Below is a small trained network, with its code and all its weights. Each question gives an input and a class and asks what happens when units are switched off, that is, made to give their printed mean instead of their output.

import numpy as np


def w(rows, s, z=0):
    codes = np.array(rows[::2]) - 128.0
    scale = np.full(codes.shape[1], s)
    scale[-1] = z or s
    return codes * scale


def f(y):
    return np.maximum(y, 0)


def log_softmax(a):
    a = a - a.max(-1, keepdims=True)
    return a - np.log(np.exp(a).sum(-1, keepdims=True))


def net(x, mask):
    res = np.array(x, float).reshape(1, 4) / 4 @ E
    y = f(res @ A[0][:, :-1].T + A[0][:, -1])
    res = res + np.where(mask, y, B[0][:, -1]) @ B[0][:, :-1]
    return log_softmax(res[-1] @ U[:, :-1].T + U[:, -1])


A, B = {}, {}
E = w([
[137,81,127,120,203,101,94,93,41,42],'x0',
[81,164,69,84,178,99,34,188,112,204],'x1',
[131,240,96,195,122,167,138,53,48,120],'x2',
[148,253,150,119,203,172,173,163,165,92],'x3',
],0.012)
A[0] = w([
[101,111,88,92,113,123,118,143,84,167,249],'n1',
[162,132,135,120,189,63,93,104,101,75,62],'n2',
[142,171,111,113,59,98,143,121,188,174,78],'n3',
[178,127,187,153,80,159,150,57,138,62,125],'n4',
[124,87,205,79,141,67,121,172,191,118,120],'n5',
[105,194,60,228,131,125,150,85,102,120,74],'n6',
[138,181,141,137,246,186,140,170,140,160,89],'n7',
[85,177,79,142,177,111,79,142,110,167,89],'n8',
[110,118,114,185,87,105,90,87,89,170,178],'n9',
[147,109,97,62,173,88,127,73,105,63,25],'n10',
[120,176,184,133,135,134,128,152,117,89,129],'n11',
],0.012,0.0018)
B[0] = w([
[76,78,127,124,83,93,214,148,132,101,176],'n1',
[164,115,127,92,94,168,118,152,219,53,205],'n2',
[161,83,2,129,173,194,82,157,167,64,189],'n3',
[75,119,178,83,71,82,153,184,189,150,252],'n4',
[136,165,173,62,225,96,100,63,78,196,210],'n5',
[109,188,179,92,214,147,64,127,152,144,232],'n6',
[60,31,116,169,171,85,159,135,114,85,218],'n7',
[112,133,167,74,61,70,144,179,190,178,202],'n8',
[90,74,166,125,198,134,102,81,110,114,190],'n9',
[120,113,89,95,162,215,135,140,194,110,202],'n10',
[111,111,141,184,141,93,128,20,129,68,182],'n11',
],0.0096,0.017)
U = w([
[171,118,6,55,153,254,117,173,228,116,111],'0',
[136,209,204,58,217,102,57,89,98,199,91],'1',
[93,146,184,80,50,35,209,230,161,158,108],'2',
[72,17,125,206,172,56,147,63,95,108,163],'3',
[109,142,102,91,129,84,160,125,99,118,253],'4',
[212,186,88,122,91,172,170,143,30,126,83],'5',
[234,197,100,232,87,89,131,121,76,161,75],'6',
[154,165,75,162,74,170,181,132,14,105,84],'7',
],0.0083,0.0069)

Each question gives the input, the list of numbers given to net, and the class t.
The units are the neurons (one row each of A and B). Each row of codes is followed by its name. A weight is (code - 128) times the scale printed after its matrix; where a second scale follows, it is the last column's (A, B and U).
mask holds one flag per neuron, in row order. A switched-off neuron (its flag False) gives its mean, the last column of its row in B, instead of its output. The means were averaged over made-up inputs and are rounded, as every weight is.
A unit's drop is (log p(t) with every unit on - log p(t) with that unit switched off) / (log p(t) with every unit on - log p(t) with every unit switched off).
The circuit of an input: a set's keep is (log p(t) with only the set's units on - log p(t) with every unit switched off) / (log p(t) with every unit on - log p(t) with every unit switched off). Starting from all 11 units, units are removed one at a time, each time the one whose removal leaves the highest keep (on an exact tie, the one counted first), for as long as the keep stays at least 0.8.
units of the circuit, in order: the units of the circuit, biggest drop first
most important unit: the unit with the biggest drop
top k neurons: the k neurons with the biggest drops, biggest first
drop of u: that unit's drop, to one decimal
input [7,-7,-3,4], class 0: top 2 neurons -> [n10; n2]
input [3,5,-4,0], class 2: most important unit -> n6
input [7,6,-6,-1], class 0: top 3 neurons -> [n10; n2; n4]
input [-6,-6,-2,-8], class 3: top 2 neurons -> [n10; n2]
input [5,-1,-6,2], class 1: top 2 neurons -> [n5; n3]
input [-4,7,5,-1], class 2: top 4 neurons -> [n8; n1; n5; n10]
input [4,-5,1,5], class 2: top 3 neurons -> [n4; n3; n9]
input [4,-7,-5,-5], class 2: top 2 neurons -> [n4; n6]
input [4,3,-6,-3], class 1: top 4 neurons -> [n5; n3; n7; n4]
input [7,-1,-8,5], class 1: top 3 neurons -> [n5; n3; n1]
input [6,3,5,-6], class 0: top 3 neurons -> [n10; n2; n7]
input [6,5,5,-5], class 0: top 3 neurons -> [n2; n10; n5]
input [-1,-1,4,-3], class 1: units of the circuit, in order -> [n7; n6]
input [2,-3,-5,7], class 3: most important unit -> n7
input [7,-8,7,7], class 2: top 2 neurons -> [n4; n3]
input [-3,4,4,-5], class 3: top 3 neurons -> [n9; n4; n1]
input [-1,6,0,7], class 3: top 4 neurons -> [n7; n4; n11; n2]
input [-3,-6,-4,7], class 3: units of the circuit, in order -> [n11; n7]
input [8,-6,-2,6], class 0: drop of n2 -> 0.7
input [4,-5,1,-2], class 2: drop of n4 -> 0.9
input [-2,0,5,7], class 3: most important unit -> n7
input [5,6,-2,7], class 3: drop of n11 -> 0.2
input [-3,4,3,4], class 2: drop of n10 -> 0.6
